Each row has a name. Each question is about the rows just above it.

[ 81 131  87 136] : K
[87 87 87 87] : Q
[167  81 165 167] : F
[168 138  86 102] : E
How many times does K hold [137]? : 0
Count of [87] in Q: : 4
Count of [81] in F: : 1
How many times does K hold [136]? : 1
Which row holds [167  81 165 167]? : F

[114 113 136 120 110 109 133 153 133 173  90 157 101 139 147 160 144  95
  99 141 143 148 153 130 133 160 142] = C
[151 118 151 135 120 104 139 127 145 157 105 154 154 150 142 151 138 119
 113 127 134 138 154 118 154 139 132] = R
[114 113 136 120 110 109 130 111 133 173  90 157 100 138 147 160 144  95
  99 141 143 149 153 129 155 128 142] = D
[114 113 136 120 110 109 130 111 133 173  90 157 100 144 147 160 144  95
  99 141 143 149 153 130 155 128 142] = B
Count of [133] in C: : 3
What comes right after [145] in the named rows? : [157]
The entry that follows [119]: : [113]
Times [154] occurs in R: : 4

[118 149 118 138 118  99 118 118 118 110 118 138 118 144 118 110] -> H
[100 100 100 156 100 100 100 100 100  78 156 156 100 180 100  77] -> N
[118 118 118 138 118 118 118 118 118 110 118 138 118 144 118 110] -> J
[100 100 100 119 100 100 100 100 100  78 100 156 100 180 100  77] -> G
Whose row is [100 100 100 119 100 100 100 100 100  78 100 156 100 180 100  77]? : G
Whose row is [118 118 118 138 118 118 118 118 118 110 118 138 118 144 118 110]? : J

[154 154 155 154] -> A
[105 174 155 154] -> T
[105 155 155 154] -> Z
[132 132 133 132] -> U
[181 112 131 133] -> X
[181 112 131 132] -> V
[130 112 131 132] -> P
Times [132] occurs in U: : 3
Count of [131] in X: : 1
Count of [154] in A: : 3
Where do [105 155 155 154] appear? : Z

[134 125 144 135 122 148 136 126 114 115 106 123 130 133 127 124 122 115
 121 147 121 130 130 133] -> Nadus
[113 147 113 111 143 109 122 133 159 138 145 140 128 123 125 121 136 137
 138 123 139 140 126 123] -> Boze
[133 126 144 141 132 134 137 130 106 127 125 116 124 128 126 124 124 132
 122 137 126 148 131 128] -> tep
[146 104 141 162 137 146 129 138 117 149 134 135 137 137 125 105 117 135
 128 114 137 132 136 137] -> rit
[142 110 139 148 123 134 123 124  97 123 123 113 136 130 128 136 128 128
 124 126 123 143 136 130] -> tur
[132 128 131 133 133 115 134 124 126 114 125 118 137 128 118 131 129 127
 146 138 122 111 133 128] -> vas
[146 119 135 154 129 164 125 128 144 129 119 138 150 152 119  87 138 114
 148 152 148 140 127 152] -> mepo
[123 133 131 109 127 155 126 122 132 127 115 135 115 135 147 136 140 110
 104 135 118 125 119 135] -> Fus
[125 123 122 120 131 111 128 129 125 121 121 132 128 116 128 142 113 131
 125 114 120 112 132 116] -> nuvig
[136 117 145 142 132 137 142 129  98 130 125 116 121 128 131 136 121 131
 114 126 122 113 130 128] -> tuku
[133 132 132 134 131 131 134 125 121 125 125 120 125 131 125 129 129 144
 132 144 123 144 132 131] -> Bab
[124 135 126 118 132 132 127 123 134 123 124 126 125 131 132 131 138 122
 127 138 123 140 125 131] -> Duvi
How many times does Bab hold [125]? : 5
Times [128] occurs in tur: : 3
Times [122] occurs in tur: : 0
How many times does rit hold [137]? : 5
How many times does Bab hold [132]? : 4

[136 132 102 109 108 139  98 126 121 132 125 138 134  89 114 128 138 127
 116 125 116 120 117 106 146] = vevu
[ 94 108 128 152 140 129 126 106 155 117 142 134 109 150 127 111  81 122
 110 103 118 126 127 133 107] = kef
[107 124 104 134 144  92 115 126 122  86 119 116 130 145 126 129  98 104
 123 125 116 134 136 141  92] = zipu
[144 148 146 120 123 136 140 143 116 135 126 117 144 124 134 133 165 145
 144 154 141 122 135 129 133] = rulis
[161 137 159 130 137 127 149 135 120 149 114 128 129 147 135 135 153 140
 150 142 137 151 123 147 117] = dodon
[149 123 113 149 140 104 140 149 134 111 141 113 129 153 136 118 141 141
 149 122 143 113 141 141 137] = feri
[147 153 163 148 138 165 144 156 136 147 141 149 152 133 136 138 175 154
 121 170 140 139 141 136 138] = kas
[ 96 133 100 140 122 144 112 135 151 112 166 131 137 119 133 120 119 150
 135 131 131  93 147 108 154] = medap
[119 120 139 122 128 143 123 122 114 138 105 146 120 115 118 122 123 105
 102 123 113 140 104 129 108] = doro
Where do [107 124 104 134 144  92 115 126 122  86 119 116 130 145 126 129  98 104
 123 125 116 134 136 141  92] appear? : zipu
Times [149] occurs in feri: : 4

[162 144  94 164] -> Y
[162 141  94 164] -> S
[113 160  93 143] -> L
[164 143 159 165] -> M
[164 166 164 164] -> W
Times [143] occurs in M: : 1
Right after [141] comes : [94]
Whose row is [162 141  94 164]? : S
How many times does M hold [164]? : 1
Whose row is [164 143 159 165]? : M
Count of [164] in W: : 3

[109 123 119 100 134 129 148 129 136 150 137 110 124 128 120 122 134 121
 135 138 128 135 135 133 121 153 138 162 141 131]  Nubu
[146 118 122 159 130 126 158 130 132 143 135 106 159 122 126 118 139 125
 130 139 127 139 134 133 159 152 106 159 137 135]  Zodo
[142 128 115 151 122 137 103 121 126 112 115 143 131 115 129 141 127 133
 125 113 124 123 113 126 125 112 116  87 118 127]  vir
[105 114 124  97 130 131 156 127 136 147 133 105 131 123 123 122 142 124
 132 137 126 141 130 135 125 157 135 156 140 136]  lumo
[126 127 125 105 128 146 116 122 145 156 131 122 114 138 105 137 131 117
 140 125 124 130 130 135 103 156 134 147 144 130]  lur
[116 127 125 105 139 146 116 122 160 156 131 122 114 138 105 137 131 117
 140 125 124 126 126 136  96 152 131 138 142 128]  bim
Right after [160] comes : [156]
Times [130] occurs in lur: : 3
Whose row is [146 118 122 159 130 126 158 130 132 143 135 106 159 122 126 118 139 125
 130 139 127 139 134 133 159 152 106 159 137 135]? : Zodo
Times [159] occurs in Zodo: : 4
How many times does vir hold [115]? : 3
The row with [142 128 115 151 122 137 103 121 126 112 115 143 131 115 129 141 127 133
 125 113 124 123 113 126 125 112 116  87 118 127] is : vir

[129 171 129 171 171]  tero
[112 140 172 141 150]  toda
[122 144 138 120 167]  kamiz
[123 147 172 126 163]  Rak
[123 131 111 134 130]  gubek
Times [170] occurs in tero: : 0
Right after [138] comes : [120]
Count of [172] in toda: : 1
Right after [131] comes : [111]
The entry that follows [147]: : [172]
What comes right after [112] in the named rows? : [140]

[113 142 165 142  78 163 147 102 111 138 154  85 120]  sadis
[113 142 165 142  78 163 147 102 111 138 154 103 120]  vikad
[142 136 110 132  74 123 123 123  98 118 152 150 115]  Sobi
Times [123] occurs in Sobi: : 3
Right after [98] comes : [118]

[117 119 147 127 141 133  74 129 132 134] -> rep
[121 120 119 124 134 124 142 120 125 118] -> Lutib
[136 131 132 124 111 134 121 147 134 125] -> mozi
[151 128 113 119 145 109 126 105 122 120] -> fugin
[128 130 123 126 107 138 121 128 128 129] -> Fufa
[129 122 136 143 137 136  99 116 130 125] -> zami
[120 132 141 121 123 115 150 151 118 122] -> Vetag
[151 128 113 119 145 109 133 105 123 120] -> det
[117 119 147 127 142 132  75 129 132 134] -> pudug
[138 112 130 124 141 121 127 112 130 127] -> femad
Which row holds [138 112 130 124 141 121 127 112 130 127]? : femad
Count of [121] in Lutib: : 1

[147 114 109 138 158 155 124 138 125 148 148 115  82  79 120 150 155 130
 123 138 168 148] = Misi
[106 131 132 106  86 106 150 178 160 126 113 129 151 149 120  97 112 140
 154 127  91  84] = dete
[133 165 180 151 108  92 111 139 139 114  98 108 143 149 128  97  97 134
 173 174 142 115] = sib
[106 136 156 144 122 113 137 171 168 129  91  86 113 134 124 147 105 127
 167 174 149 107] = Naz
[181 159 117  87 101 127 133 116  96 110 148 165 151 118 101 123 155 164
 135 147 117 107] = Nos
[133 108  93 151 108  92 111 139 139 114  98 108 143 149 128  97  97 134
 173 174 142 115] = Lilip
[181 159 117  87 101 127 133 116  96 110 148 165 151 118 101 123 112 164
 135 114 117 138] = Guzes
[106 136 156 144 122 113 137 171 168 129  91  86 113 134 124 104 105 134
 167 167 136 107] = dufam
Whose row is [106 136 156 144 122 113 137 171 168 129  91  86 113 134 124 104 105 134
 167 167 136 107]? : dufam
How many times does Misi hold [148]? : 3

